Below is a small trained network, with its code and all its weights. Each question gives an input and a target symbol and asks what happens when units are switched off, that is, made to give their printed mean instead of their output.

import numpy as np


def w(rows, s, z=0):
    codes = np.array(rows[::2]) - 128.0
    scale = np.full(codes.shape[1], s)
    scale[-1] = z or s
    return codes * scale


def f(y):
    return np.maximum(y, 0)


def softmax(a):
    e = np.exp(a - a.max(-1, keepdims=True))
    return e / e.sum(-1, keepdims=True)


def log_softmax(a):
    a = a - a.max(-1, keepdims=True)
    return a - np.log(np.exp(a).sum(-1, keepdims=True))


def net(x, mask):
    ids = ['ΘΞΦΩαγλ'.index(c) for c in x.split()]
    T = len(ids)
    res = E[ids] + P[:T]
    u = 0
    for l in range(2):
        q, k, v = (res @ M[l].T for M in (Q, K, V))
        z = softmax(np.where(np.tri(T) > 0, q @ k.T / 2**0.5, -1e9)) @ v
        res = res + np.where(mask[u], z, O[l][:, -1]) @ O[l][:, :-1]
        u += 1
        y = f(res @ A[l][:, :-1].T + A[l][:, -1])
        res = res + np.where(mask[u : u + 12], y, B[l][:, -1]) @ B[l][:, :-1]
        u += 12
    return log_softmax(res[-1] @ U[:, :-1].T + U[:, -1])


Q, K, V, O, A, B = {}, {}, {}, {}, {}, {}
E = w([
[99,139,79,88,111,159,157,44,164,136],'Θ',
[169,91,78,116,179,192,158,82,93,122],'Ξ',
[104,135,160,163,206,156,123,183,91,182],'Φ',
[108,164,214,165,49,113,126,174,135,148],'Ω',
[112,94,125,101,217,157,120,140,175,101],'α',
[88,163,97,74,122,129,98,85,201,139],'γ',
[141,126,113,140,139,113,4,134,183,101],'λ',
],0.015)
P = w([
[209,124,124,173,188,6,183,204,200,82],'0',
[69,46,68,147,159,90,46,95,121,114],'1',
[62,41,94,128,150,121,17,60,135,151],'2',
[69,62,103,138,146,161,42,54,137,162],'3',
[59,68,112,131,128,183,33,67,141,179],'4',
[57,83,128,130,118,192,42,59,133,206],'5',
[54,105,128,97,127,217,35,88,141,221],'6',
[62,129,128,102,106,242,49,81,125,235],'7',
[42,138,133,89,112,253,52,97,133,253],'8',
[40,120,133,93,112,239,48,91,134,243],'9',
],0.0055)
Q[0] = w([
[103,107,90,78,120,181,87,82,163,125],'0.h1',
[221,172,227,196,64,1,225,193,60,68],'0.h1',
],0.012)
K[0] = w([
[85,202,188,147,99,160,135,169,113,199],'0.h1',
[169,96,46,101,145,39,133,97,171,8],'0.h1',
],0.011)
V[0] = w([
[84,124,116,166,253,131,176,157,69,161],'0.h1',
[178,116,21,57,153,177,122,87,173,143],'0.h1',
],0.0066)
O[0] = w([
[134,131,104,187,113,185,154,132,188,207,178],'0.h1',
[106,71,1,142,119,53,153,130,101,137,4],'0.h1',
],0.0088,0.0027)
A[0] = w([
[183,23,81,129,254,141,191,168,64,114,154],'0.n1',
[148,181,133,108,80,113,159,144,172,116,171],'0.n2',
[200,84,184,173,171,239,135,210,122,114,165],'0.n3',
[88,161,193,170,169,90,138,194,54,121,249],'0.n4',
[188,103,167,140,122,66,149,181,170,69,132],'0.n5',
[61,122,111,157,8,39,175,148,94,155,197],'0.n6',
[190,100,82,127,94,109,245,44,106,136,201],'0.n7',
[107,42,149,108,127,71,75,149,70,189,240],'0.n8',
[45,103,158,122,204,113,121,114,104,146,230],'0.n9',
[142,64,93,168,58,94,184,181,105,211,193],'0.n10',
[192,99,146,164,83,91,185,192,179,169,112],'0.n11',
[123,174,134,28,152,237,179,77,161,94,90],'0.n12',
],0.0059,0.0019)
B[0] = w([
[42,124,176,193,61,239,119,155,162,117,161],'0.n1',
[118,109,107,145,162,125,110,128,118,134,150],'0.n2',
[151,163,118,120,106,114,126,68,140,169,209],'0.n3',
[185,149,102,137,131,157,96,118,178,162,167],'0.n4',
[113,157,148,137,179,107,97,173,167,163,137],'0.n5',
[144,131,175,63,129,158,99,2,186,85,191],'0.n6',
[144,88,101,169,128,151,166,92,80,137,162],'0.n7',
[138,156,103,145,131,130,88,107,164,93,178],'0.n8',
[137,140,100,81,73,163,101,110,148,111,198],'0.n9',
[148,122,168,160,91,152,127,136,84,58,179],'0.n10',
[127,134,156,157,98,139,101,118,137,122,147],'0.n11',
[192,106,140,185,114,123,59,114,101,114,254],'0.n12',
],0.0083,0.0066)
Q[1] = w([
[155,79,152,74,167,45,214,255,107,118],'1.h1',
[121,101,138,162,107,157,41,83,150,140],'1.h1',
],0.007)
K[1] = w([
[99,106,77,79,55,200,2,80,110,162],'1.h1',
[154,104,117,169,167,62,231,145,141,68],'1.h1',
],0.0054)
V[1] = w([
[119,125,98,76,202,25,53,133,135,84],'1.h1',
[139,196,248,144,176,115,3,214,178,202],'1.h1',
],0.0054)
O[1] = w([
[210,191,33,68,34,244,130,195,220,42,3],'1.h1',
[254,31,135,67,48,104,135,163,144,192,231],'1.h1',
],0.0059,0.004)
A[1] = w([
[141,128,98,84,130,133,192,97,102,91,101],'1.n1',
[86,82,158,133,159,104,133,131,124,161,86],'1.n2',
[176,101,132,84,94,121,138,135,152,158,98],'1.n3',
[149,127,161,122,145,107,110,150,119,109,99],'1.n4',
[149,145,73,109,84,153,116,87,122,133,140],'1.n5',
[84,92,103,112,152,121,116,192,155,122,158],'1.n6',
[90,150,134,142,136,139,103,96,139,117,254],'1.n7',
[159,133,113,93,115,146,145,170,150,96,43],'1.n8',
[86,161,124,117,134,174,116,125,138,55,127],'1.n9',
[88,114,149,154,155,90,131,126,68,139,17],'1.n10',
[144,76,171,78,92,109,141,166,92,155,11],'1.n11',
[79,148,100,4,133,61,162,144,157,165,76],'1.n12',
],0.011,0.0042)
B[1] = w([
[37,148,184,45,160,109,205,138,109,159,140],'1.n1',
[149,154,193,52,24,197,157,125,123,67,166],'1.n2',
[32,158,97,198,154,88,88,121,29,122,242],'1.n3',
[54,156,104,117,97,123,162,155,113,99,145],'1.n4',
[94,67,169,107,195,92,157,193,155,144,205],'1.n5',
[242,146,39,74,147,168,162,138,153,90,137],'1.n6',
[169,96,87,134,152,89,132,118,186,186,251],'1.n7',
[48,124,195,133,142,138,84,145,41,134,154],'1.n8',
[192,182,164,112,74,125,166,122,69,59,234],'1.n9',
[128,98,127,38,165,81,172,250,163,100,163],'1.n10',
[241,182,105,114,171,102,188,136,179,46,210],'1.n11',
[114,247,44,216,63,254,118,21,83,148,136],'1.n12',
],0.0063,0.015)
U = w([
[111,74,93,175,133,152,84,83,216,225,252],'Θ',
[183,120,39,145,163,39,98,178,107,89,93],'Ξ',
[11,107,110,184,75,175,81,197,18,74,135],'Φ',
[198,146,102,36,63,205,193,156,236,70,85],'Ω',
[74,231,50,182,137,136,119,53,62,84,96],'α',
[149,132,253,115,40,117,65,61,64,58,155],'γ',
[58,120,147,66,172,85,194,126,129,117,75],'λ',
],0.0045,0.0029)

Each question gives the input, a string of symbols that net reads in full, and the target symbol t.
The units are the heads (2 rows each of Q, K, V and O) and the neurons (one row each of A and B). Each row of codes is followed by its name. A weight is (code - 128) times the scale printed after its matrix; where a second scale follows, it is the last column's (O, A, B and U).
mask holds one flag per unit, layer by layer, with each layer's heads first. A switched-off unit (its flag False) gives its mean, the last column of its rows in O or B, instead of its output. The means were averaged over made-up inputs and are rounded, as every weight is.
A unit's drop is (log p(t) with every unit on - log p(t) with that unit switched off) / (log p(t) with every unit on - log p(t) with every unit switched off).
The circuit of an input: a set's keep is (log p(t) with only the set's units on - log p(t) with every unit switched off) / (log p(t) with every unit on - log p(t) with every unit switched off). Starting from the 12 units with the biggest drops (on a tie, the unit counted first), units are removed one at a time, each time the one whose removal leaves the highest keep (on an exact tie, the one counted first), for as long as the keep stays at least 0.8.
circuit, biggest first: the units of the circuit, biggest drop first
most important unit: the unit with the biggest drop
k most important neurons: the k neurons with the biggest drops, biggest first
k most important neurons of layer l: the k neurons of layer l with the biggest drops, biggest first
input Ω Ω Φ Θ γ Φ Ω λ Ξ λ, target Ξ: 3 most important neurons : 1.n11, 1.n3, 0.n5
input Φ γ Θ λ Ω Θ γ Θ Θ, target γ: most important unit : 0.h1
input α Θ Θ Φ, target Θ: circuit, biggest first : 1.n9, 0.h1
input λ λ Ω γ Θ γ λ Ω Θ Θ, target Φ: 3 most important neurons : 1.n3, 1.n8, 0.n5
input Ξ Ω Θ Ξ, target λ: 4 most important neurons of layer 0 : 0.n1, 0.n6, 0.n7, 0.n10
input λ Ξ γ λ α γ Ξ, target Φ: 2 most important neurons : 0.n1, 1.n8
input λ λ α Θ γ Ξ α, target Φ: 3 most important neurons : 0.n1, 1.n8, 0.n5
input Θ Θ γ, target α: circuit, biggest first : 0.h1, 1.n12, 0.n12
input λ α γ Ξ γ Ξ γ, target α: circuit, biggest first : 1.n12, 0.h1
input Θ Φ λ α γ Ω α γ λ, target α: circuit, biggest first : 1.h1, 0.h1, 0.n7
input Ξ α λ Ω Ω Φ γ λ α Ξ, target λ: 3 most important neurons : 1.n10, 0.n1, 0.n7
input λ Θ Ξ λ α Ξ α Ω, target Φ: 2 most important neurons : 1.n3, 1.n8
input Ξ Ω Φ λ Φ Θ Ξ γ Ξ Φ, target λ: 3 most important neurons : 1.n10, 0.n1, 0.n6
input α λ Θ Θ Θ Θ Ω, target Θ: circuit, biggest first : 1.n9, 1.n2
input Θ Θ α Θ Ω λ λ Φ Ξ, target Θ: 4 most important neurons : 1.n3, 1.n7, 0.n3, 1.n11
input γ Θ Φ Φ Ξ, target Ω: 2 most important neurons : 1.n3, 0.n1
input Ω γ λ Ω Θ Θ γ λ Ω α, target Ξ: 2 most important neurons : 1.n11, 1.n3
input Φ Φ λ Ω γ, target γ: circuit, biggest first : 0.h1, 1.h1
input λ Θ Θ, target λ: 3 most important neurons : 1.n5, 1.n1, 0.n7
input Ω Ω Ω Φ Θ α, target Ξ: 3 most important neurons : 1.n3, 1.n11, 0.n5
input γ γ Φ λ Φ Ξ, target Θ: most important unit : 1.n11
input α λ Φ Θ, target Θ: circuit, biggest first : 0.h1, 1.n9
input Ω Ω Θ Ξ Ω λ Ξ Ω, target Ξ: circuit, biggest first : 1.h1, 1.n11, 0.h1
input Φ Θ α Ω γ Ξ Θ Θ Ω γ, target γ: circuit, biggest first : 0.h1, 0.n12
